Below are the code and all the weights of a small trained network. Each question names an input and a class and asks about switching units off, where a switched-off unit gives its printed mean instead of its output.

import numpy as np


def w(rows, s, z=0):
    codes = np.array(rows[::2]) - 128.0
    scale = np.full(codes.shape[1], s)
    scale[-1] = z or s
    return codes * scale


def f(y):
    return np.maximum(y, 0)


def log_softmax(a):
    a = a - a.max(-1, keepdims=True)
    return a - np.log(np.exp(a).sum(-1, keepdims=True))


def net(x, mask):
    res = np.array(x, float).reshape(1, 5) / 4 @ E
    y = f(res @ A[0][:, :-1].T + A[0][:, -1])
    res = res + np.where(mask, y, B[0][:, -1]) @ B[0][:, :-1]
    return log_softmax(res[-1] @ U[:, :-1].T + U[:, -1])


A, B = {}, {}
E = w([
[56,198,152,103,100,141,121,132,137],'x0',
[89,34,31,91,160,200,223,123,90],'x1',
[97,89,248,99,205,218,75,193,65],'x2',
[93,122,90,254,229,144,164,23,70],'x3',
[95,153,119,174,113,189,190,74,215],'x4',
],0.01)
A[0] = w([
[83,155,127,236,164,186,141,92,187,135],'neuron 0',
[100,31,81,84,160,173,193,138,69,180],'neuron 1',
[166,151,197,107,99,80,72,215,125,102],'neuron 2',
[75,129,169,121,217,211,106,104,98,130],'neuron 3',
[98,174,198,134,203,116,98,99,35,185],'neuron 4',
[82,195,116,35,66,157,165,90,250,95],'neuron 5',
[22,91,132,138,157,199,113,119,62,59],'neuron 6',
[175,91,178,56,120,174,90,226,116,150],'neuron 7',
[136,130,119,194,119,167,77,73,122,254],'neuron 8',
[104,54,167,87,144,171,87,221,95,178],'neuron 9',
[100,205,152,154,2,91,69,49,218,123],'neuron 10',
[86,203,134,156,131,134,100,119,177,207],'neuron 11',
[86,115,134,161,135,211,161,98,187,167],'neuron 12',
[127,99,158,128,128,160,180,137,165,46],'neuron 13',
[205,170,101,142,67,121,125,99,154,10],'neuron 14',
[148,172,137,89,39,31,105,162,117,56],'neuron 15',
],0.0096,0.0063)
B[0] = w([
[180,147,141,171,178,190,189,81,204,214],'neuron 0',
[54,31,76,188,81,202,158,149,26,252],'neuron 1',
[150,59,116,112,143,187,90,151,183,234],'neuron 2',
[83,90,145,188,205,188,188,203,113,203],'neuron 3',
[144,153,170,141,74,124,85,150,242,210],'neuron 4',
[129,248,147,220,33,32,98,186,229,228],'neuron 5',
[54,147,132,161,190,199,202,152,70,188],'neuron 6',
[85,118,217,86,189,191,56,193,96,250],'neuron 7',
[128,134,99,132,134,163,110,153,217,198],'neuron 8',
[155,136,219,43,180,204,121,180,100,241],'neuron 9',
[95,204,205,217,173,196,187,159,148,246],'neuron 10',
[115,132,168,254,135,176,203,120,186,196],'neuron 11',
[165,82,66,132,127,133,117,80,187,201],'neuron 12',
[103,82,140,28,103,172,107,190,154,144],'neuron 13',
[79,103,187,159,161,163,118,186,149,168],'neuron 14',
[168,78,114,98,171,221,115,109,153,209],'neuron 15',
],0.009,0.015)
U = w([
[242,74,75,177,138,157,144,70,221,122],'0',
[93,157,166,161,175,185,156,153,119,157],'1',
[195,180,219,56,175,14,116,41,24,2],'2',
[136,58,119,77,118,109,39,149,48,46],'3',
[167,241,161,173,50,61,87,142,217,202],'4',
[165,181,127,54,160,2,220,7,58,2],'5',
[163,97,193,30,106,124,35,204,127,170],'6',
[72,68,8,171,28,103,167,142,87,176],'7',
],0.01,0.0091)

Each question gives the input, the list of numbers given to net, and the class t.
The units are the neurons (one row each of A and B). Each row of codes is followed by its name. A weight is (code - 128) times the scale printed after its matrix; where a second scale follows, it is the last column's (A, B and U).
mask holds one flag per neuron, in row order. A switched-off neuron (its flag False) gives its mean, the last column of its row in B, instead of its output. The means were averaged over made-up inputs and are rounded, as every weight is.
A unit's drop is (log p(t) with every unit on - log p(t) with that unit switched off) / (log p(t) with every unit on - log p(t) with every unit switched off).
The circuit of an input: a set's keep is (log p(t) with only the set's units on - log p(t) with every unit switched off) / (log p(t) with every unit on - log p(t) with every unit switched off). Starting from the 12 units with the biggest drops (on a tie, the unit counted first), units are removed one at a time, each time the one whose removal leaves the highest keep (on an exact tie, the one counted first), for as long as the keep stays at least 0.8.
circuit, biggest first: the units of the circuit, biggest drop first
unit that matters most: the unit with the biggest drop
k most important neurons: the k neurons with the biggest drops, biggest first
drop when u is switched off: that unit's drop, to one decimal
input [-8,-8,4,1,7], class 0: unit that matters most : neuron 5
input [-7,0,6,-3,7], class 6: 2 most important neurons : (neuron 10; neuron 11)
input [-8,-1,-2,-8,4], class 4: 2 most important neurons : (neuron 5; neuron 9)
input [-3,-1,8,-3,5], class 6: circuit, biggest first : (neuron 10; neuron 9)
input [0,6,0,7,8], class 0: 2 most important neurons : (neuron 0; neuron 12)
input [-4,-6,-3,8,-2], class 0: 2 most important neurons : (neuron 5; neuron 0)
input [-2,7,-3,8,5], class 0: 2 most important neurons : (neuron 0; neuron 12)
input [7,-5,5,4,-7], class 6: 2 most important neurons : (neuron 4; neuron 10)
input [-1,7,-6,4,7], class 0: drop when neuron 0 is switched off : 1.9
input [1,-4,-3,-4,6], class 4: drop when neuron 5 is switched off : 0.2
input [7,6,-7,6,-1], class 7: drop when neuron 2 is switched off : 0.1
input [1,8,-5,-6,-5], class 7: drop when neuron 1 is switched off : 0.6
